Below are the code and all the weights of a small trained network. Each question names an input and a class and asks about switching units off, where a switched-off unit gives its printed mean instead of its output.

import numpy as np


def w(rows, s, z=0):
    codes = np.array(rows[::2]) - 128.0
    scale = np.full(codes.shape[1], s)
    scale[-1] = z or s
    return codes * scale


def f(y):
    return np.maximum(y, 0)


def log_softmax(a):
    a = a - a.max(-1, keepdims=True)
    return a - np.log(np.exp(a).sum(-1, keepdims=True))


def net(x, mask):
    res = np.array(x, float).reshape(1, 4) / 4 @ E
    y = f(res @ A[0][:, :-1].T + A[0][:, -1])
    res = res + np.where(mask, y, B[0][:, -1]) @ B[0][:, :-1]
    return log_softmax(res[-1] @ U[:, :-1].T + U[:, -1])


A, B = {}, {}
E = w([
[133,138,237,121,129,39,127,171],'x0',
[163,152,129,96,49,162,255,174],'x1',
[124,134,135,129,132,134,130,126],'x2',
[142,53,183,140,57,142,134,42],'x3',
],0.0093)
A[0] = w([
[115,154,169,138,105,58,140,174,96],'N1',
[144,160,53,112,130,190,178,170,141],'N2',
[133,145,176,99,72,158,205,151,48],'N3',
[149,158,64,100,154,193,172,196,129],'N4',
[126,86,145,145,57,164,151,50,97],'N5',
[141,58,255,138,147,37,56,59,107],'N6',
[109,128,100,136,198,125,66,95,224],'N7',
[99,123,58,154,242,110,18,81,60],'N8',
[113,196,94,119,229,69,106,231,47],'N9',
[130,91,90,106,160,169,119,55,54],'N10',
[114,179,110,126,211,87,111,204,247],'N11',
[125,154,149,124,90,132,165,128,82],'N12',
[134,120,138,131,122,97,97,115,126],'N13',
[132,155,196,118,119,48,155,207,2],'N14',
[116,116,57,139,111,201,107,59,146],'N15',
[146,139,216,85,153,55,156,203,185],'N16',
],0.0087,0.007)
B[0] = w([
[178,93,145,119,119,131,120,124,169],'N1',
[54,169,92,126,118,142,163,111,206],'N2',
[189,86,164,136,161,117,69,126,176],'N3',
[51,171,91,127,135,136,152,133,203],'N4',
[218,92,137,105,157,120,116,151,181],'N5',
[7,202,71,159,129,132,135,139,234],'N6',
[120,105,176,167,130,78,71,123,235],'N7',
[228,94,125,85,111,158,179,137,231],'N8',
[131,88,199,179,119,92,61,103,205],'N9',
[120,112,153,155,146,96,89,132,157],'N10',
[198,112,96,72,112,173,195,135,250],'N11',
[150,97,136,140,116,112,113,118,149],'N12',
[104,158,157,136,131,146,139,121,153],'N13',
[206,106,92,83,126,169,178,136,170],'N14',
[204,101,177,113,127,115,126,148,206],'N15',
[131,103,147,164,146,106,67,104,225],'N16',
],0.015,0.011)
U = w([
[179,99,127,48,114,192,191,145,213],'0',
[125,99,190,192,152,54,38,101,3],'1',
[7,234,89,149,127,142,152,124,167],'2',
],0.011,0.00071)

Each question gives the input, the list of numbers given to net, and the class t.
The units are the neurons (one row each of A and B). Each row of codes is followed by its name. A weight is (code - 128) times the scale printed after its matrix; where a second scale follows, it is the last column's (A, B and U).
mask holds one flag per neuron, in row order. A switched-off neuron (its flag False) gives its mean, the last column of its row in B, instead of its output. The means were averaged over made-up inputs and are rounded, as every weight is.
A unit's drop is (log p(t) with every unit on - log p(t) with that unit switched off) / (log p(t) with every unit on - log p(t) with every unit switched off).
most important unit: the unit with the biggest drop
k most important neurons: the k neurons with the biggest drops, biggest first
drop of u: that unit's drop, to one decimal
input [3,5,-7,8], class 1: most important unit -> N11
input [-5,-4,7,0], class 0: 2 most important neurons -> N8, N9
input [-6,-2,0,3], class 1: 3 most important neurons -> N11, N10, N14
input [-8,-1,8,7], class 1: 3 most important neurons -> N11, N10, N8
input [7,8,-4,2], class 1: 2 most important neurons -> N16, N11
input [1,-5,4,5], class 2: 4 most important neurons -> N6, N9, N16, N3
input [-1,-3,-4,-3], class 0: 2 most important neurons -> N11, N16
input [0,1,3,-7], class 2: 3 most important neurons -> N8, N4, N15
input [4,8,2,8], class 1: 2 most important neurons -> N11, N3
input [-2,-3,3,-6], class 0: 2 most important neurons -> N11, N8
input [-1,-4,7,-6], class 0: 3 most important neurons -> N11, N8, N16
input [0,-7,1,-6], class 0: 3 most important neurons -> N8, N11, N16
input [-6,-6,8,-2], class 0: 2 most important neurons -> N8, N16
input [7,-1,-7,1], class 2: drop of N7 -> 0.1
input [7,-1,8,6], class 2: drop of N6 -> 1.0
input [4,-7,2,8], class 2: drop of N11 -> 0.0
